Here is a tiny trained network, its code and every weight. The questions are about switching its units off for an input and a target symbol, where a switched-off unit gives its printed mean instead of its output.

import numpy as np


def w(rows, s, z=0):
    codes = np.array(rows[::2]) - 128.0
    scale = np.full(codes.shape[1], s)
    scale[-1] = z or s
    return codes * scale


def softmax(a):
    e = np.exp(a - a.max(-1, keepdims=True))
    return e / e.sum(-1, keepdims=True)


def log_softmax(a):
    a = a - a.max(-1, keepdims=True)
    return a - np.log(np.exp(a).sum(-1, keepdims=True))


def net(x, mask):
    ids = ['ΘΠΦΨΩαβγδεζηλστ'.index(c) for c in x.split()]
    T = len(ids)
    res = E[ids] + P[:T]
    u = 0
    for l in range(2):
        r = res
        for j in range(3):
            rows = slice(3 * j, 3 * j + 3)
            q, k, v = (r @ M[l][rows].T for M in (Q, K, V))
            z = softmax(np.where(np.tri(T) > 0, q @ k.T / 3**0.5, -1e9)) @ v
            o = O[l][rows]
            res = res + np.where(mask[u + j], z, o[:, -1]) @ o[:, :-1]
        u += 3
    return log_softmax(res[-1] @ U[:, :-1].T + U[:, -1])


Q, K, V, O = {}, {}, {}, {}
E = w([
[110,87,110,96,87,122,92,54,203],'Θ',
[94,116,54,162,65,114,111,143,202],'Π',
[87,78,149,174,112,166,176,93,78],'Φ',
[88,116,196,221,196,21,78,116,132],'Ψ',
[49,107,148,98,171,163,57,160,192],'Ω',
[113,150,93,172,113,120,93,118,156],'α',
[202,117,166,127,118,36,213,217,144],'β',
[253,119,158,88,104,140,191,188,109],'γ',
[155,116,59,148,13,170,52,187,159],'δ',
[220,165,202,144,150,136,187,146,172],'ε',
[144,145,176,138,162,81,209,178,224],'ζ',
[155,101,95,227,53,43,82,125,145],'η',
[157,148,147,91,254,164,90,35,84],'λ',
[89,127,109,118,123,173,52,173,190],'σ',
[208,143,220,127,189,101,143,166,221],'τ',
],0.017)
P = w([
[83,246,161,41,67,103,83,103,118],'0',
[120,94,186,58,57,105,107,175,127],'1',
[121,106,161,95,80,111,119,157,142],'2',
[128,104,150,117,99,110,120,151,145],'3',
[129,104,143,131,113,113,120,148,149],'4',
[131,102,136,141,121,110,127,140,158],'5',
[138,100,130,148,130,113,126,136,160],'6',
[141,101,126,151,137,114,126,133,166],'7',
[144,97,122,155,139,121,127,130,172],'8',
[149,95,112,154,140,122,128,123,182],'9',
],0.011)
Q[0] = w([
[26,103,116,152,126,147,45,105,49],'0.h1',
[183,202,183,161,126,112,126,174,72],'0.h1',
[196,123,243,90,118,107,197,168,82],'0.h1',
[91,173,113,74,173,60,73,110,106],'0.h2',
[254,118,211,164,176,115,222,191,170],'0.h2',
[143,70,137,166,32,114,64,42,124],'0.h2',
[143,113,188,151,240,102,83,90,69],'0.h3',
[133,105,171,188,8,37,65,178,205],'0.h3',
[79,137,64,147,146,118,173,17,29],'0.h3',
],0.0068)
K[0] = w([
[30,154,88,130,138,124,112,116,41],'0.h1',
[158,150,51,99,164,72,103,190,207],'0.h1',
[124,175,156,44,153,100,174,130,118],'0.h1',
[51,120,195,170,162,139,148,108,96],'0.h2',
[160,218,150,86,82,2,57,74,103],'0.h2',
[152,76,84,209,78,145,145,52,102],'0.h2',
[79,182,215,173,153,79,78,141,93],'0.h3',
[132,145,119,180,56,48,65,184,199],'0.h3',
[84,124,211,205,80,134,131,56,66],'0.h3',
],0.0074)
V[0] = w([
[115,138,141,165,119,190,102,177,89],'0.h1',
[118,187,180,73,153,167,150,143,160],'0.h1',
[215,254,126,92,120,75,80,90,140],'0.h1',
[136,61,56,121,72,127,201,129,124],'0.h2',
[71,123,157,79,32,150,188,47,54],'0.h2',
[104,186,165,98,119,61,164,128,164],'0.h2',
[79,53,160,121,110,183,156,37,6],'0.h3',
[30,136,224,153,109,177,194,62,42],'0.h3',
[63,121,60,67,109,89,194,159,186],'0.h3',
],0.0072)
O[0] = w([
[130,110,146,117,122,184,125,151,149,124],'0.h1',
[135,92,89,27,141,45,145,204,99,86],'0.h1',
[91,106,106,88,65,155,158,128,99,61],'0.h1',
[103,138,128,210,194,102,145,144,83,138],'0.h2',
[72,164,3,154,147,130,90,233,13,179],'0.h2',
[86,132,210,86,84,36,84,182,143,194],'0.h2',
[177,161,237,167,139,115,40,170,200,1],'0.h3',
[165,112,219,120,82,75,82,113,220,52],'0.h3',
[97,184,150,137,252,50,87,180,173,119],'0.h3',
],0.0067,0.0035)
Q[1] = w([
[152,167,131,183,78,162,76,93,215],'1.h1',
[165,131,100,131,112,143,21,137,176],'1.h1',
[72,164,107,138,113,157,61,96,183],'1.h1',
[143,117,91,160,111,2,175,162,98],'1.h2',
[253,128,139,163,95,127,148,121,116],'1.h2',
[185,149,105,92,127,172,189,211,136],'1.h2',
[97,101,147,137,132,100,71,64,98],'1.h3',
[101,78,136,126,106,66,204,181,68],'1.h3',
[183,186,125,39,192,133,159,134,102],'1.h3',
],0.0099)
K[1] = w([
[100,31,148,193,166,165,185,53,150],'1.h1',
[139,117,161,154,200,185,160,119,198],'1.h1',
[191,67,57,165,198,154,152,169,172],'1.h1',
[64,151,147,190,84,51,131,147,20],'1.h2',
[221,149,138,198,20,121,181,82,120],'1.h2',
[131,207,88,115,90,172,141,193,135],'1.h2',
[165,79,153,157,212,94,129,74,87],'1.h3',
[93,186,144,168,63,70,142,109,88],'1.h3',
[153,249,125,1,170,131,86,117,140],'1.h3',
],0.0091)
V[1] = w([
[152,188,130,171,107,72,79,154,82],'1.h1',
[176,7,86,179,162,148,171,104,67],'1.h1',
[167,157,55,45,43,144,72,174,103],'1.h1',
[163,81,64,159,87,119,125,168,81],'1.h2',
[125,128,127,109,135,109,89,177,153],'1.h2',
[100,180,72,100,65,98,77,110,116],'1.h2',
[130,135,105,90,162,216,77,209,138],'1.h3',
[92,88,98,128,109,174,43,2,196],'1.h3',
[236,160,157,135,105,160,128,68,31],'1.h3',
],0.0086)
O[1] = w([
[125,54,109,129,179,201,199,161,86,209],'1.h1',
[180,67,174,146,54,53,117,217,61,8],'1.h1',
[175,187,71,204,153,113,73,122,109,232],'1.h1',
[142,105,172,56,88,134,142,84,194,213],'1.h2',
[164,82,98,112,89,123,140,100,80,159],'1.h2',
[199,54,145,196,129,68,151,192,141,234],'1.h2',
[161,87,179,148,134,105,166,14,126,1],'1.h3',
[198,85,134,106,165,255,79,51,201,156],'1.h3',
[187,188,130,57,196,120,113,121,22,57],'1.h3',
],0.008,0.0055)
U = w([
[37,127,1,191,124,219,25,120,55,193],'Θ',
[137,4,200,170,80,93,115,119,172,218],'Π',
[121,121,113,118,155,143,194,87,90,121],'Φ',
[124,158,86,100,127,188,118,170,156,9],'Ψ',
[123,139,121,165,99,139,148,70,143,41],'Ω',
[156,130,119,151,153,133,122,132,144,50],'α',
[111,137,124,143,134,119,145,161,113,32],'β',
[148,154,134,135,139,108,141,108,76,163],'γ',
[185,115,158,170,160,85,137,103,133,70],'δ',
[139,176,118,134,132,135,128,125,112,128],'ε',
[99,147,114,161,107,140,152,135,148,1],'ζ',
[177,131,123,129,197,139,105,210,149,28],'η',
[157,126,113,96,167,124,87,82,84,188],'λ',
[152,136,127,161,130,117,134,89,145,74],'σ',
[150,155,121,88,103,90,115,103,144,174],'τ',
],0.0078,0.0059)

Each question gives the input, a string of symbols that net reads in full, and the target symbol t.
The units are the heads (3 rows each of Q, K, V and O). Each row of codes is followed by its name. A weight is (code - 128) times the scale printed after its matrix; where a second scale follows, it is the last column's (O and U).
mask holds one flag per head, layer by layer. A switched-off head (its flag False) gives its mean, the last column of its rows in O, instead of its output. The means were averaged over made-up inputs and are rounded, as every weight is.
A unit's drop is (log p(t) with every unit on - log p(t) with that unit switched off) / (log p(t) with every unit on - log p(t) with every unit switched off).
The circuit of an input: a set's keep is (log p(t) with only the set's units on - log p(t) with every unit switched off) / (log p(t) with every unit on - log p(t) with every unit switched off). Starting from all 6 units, units are removed one at a time, each time the one whose removal leaves the highest keep (on an exact tie, the one counted first), for as long as the keep stays at least 0.8.
circuit, biggest first: the units of the circuit, biggest drop first
most important unit: the unit with the biggest drop
heads that matter: for each layer, one digit per head in row order, 1 if its drop is at least 0.15 and else 0, layers parted by /
drop when u is switched off: that unit's drop, to one decimal
input η Ω Ω τ Ψ Ω, target Π: heads that matter => 010 / 101
input η ε Φ Φ ζ, target η: heads that matter => 100 / 111
input λ Ω η Φ δ η γ, target λ: most important unit => 1.h3
input η Φ γ Φ σ ε, target η: circuit, biggest first => [1.h2 0.h1 1.h3 1.h1]
input Φ δ Ψ σ Ψ Φ ζ, target Φ: heads that matter => 011 / 100
input Ψ Φ η, target Θ: heads that matter => 001 / 001
input Ψ Φ Θ σ δ Ψ ζ, target Ψ: circuit, biggest first => [0.h2 1.h3 0.h3 1.h1]
input Θ σ η, target Θ: heads that matter => 011 / 101
input Θ η Φ Φ β, target Θ: circuit, biggest first => [1.h1 0.h2]
input Φ Φ Φ ε, target Φ: heads that matter => 011 / 101
input Ω γ Θ, target Θ: heads that matter => 010 / 100
input Φ Φ δ Θ, target Θ: heads that matter => 001 / 100
input Φ ε Θ Ψ η β σ Π σ, target Π: circuit, biggest first => [1.h3 0.h2]
input η η η τ ζ γ δ τ, target η: most important unit => 1.h2
input Φ η Ψ σ ε, target Φ: heads that matter => 011 / 100
input δ Φ Π Ψ σ η τ, target δ: heads that matter => 000 / 111
input η ζ η γ δ Φ Φ η, target Π: heads that matter => 100 / 110
input η τ δ η Ω Φ Ω Ω Ψ, target Θ: heads that matter => 001 / 011
input ζ Ψ Φ Ψ τ, target ζ: circuit, biggest first => [1.h3 1.h1 0.h2 0.h3]
input δ δ ζ η Φ δ, target Π: circuit, biggest first => [1.h1]
input τ δ γ δ δ, target Π: heads that matter => 100 / 111
input Ψ η σ σ σ ε ζ λ β ε, target Ψ: heads that matter => 111 / 101
input ζ η Φ Φ Φ η δ ζ, target ζ: circuit, biggest first => [1.h3 1.h1 0.h2 0.h3]
input β δ η Φ Φ Ω τ τ τ, target β: drop when 0.h2 is switched off => 0.1
input β δ η δ Φ η Ψ δ ε, target β: drop when 0.h1 is switched off => 0.2
input ζ δ ε, target ζ: drop when 1.h3 is switched off => 1.0
input β Ψ Φ β, target β: drop when 0.h3 is switched off => 0.1
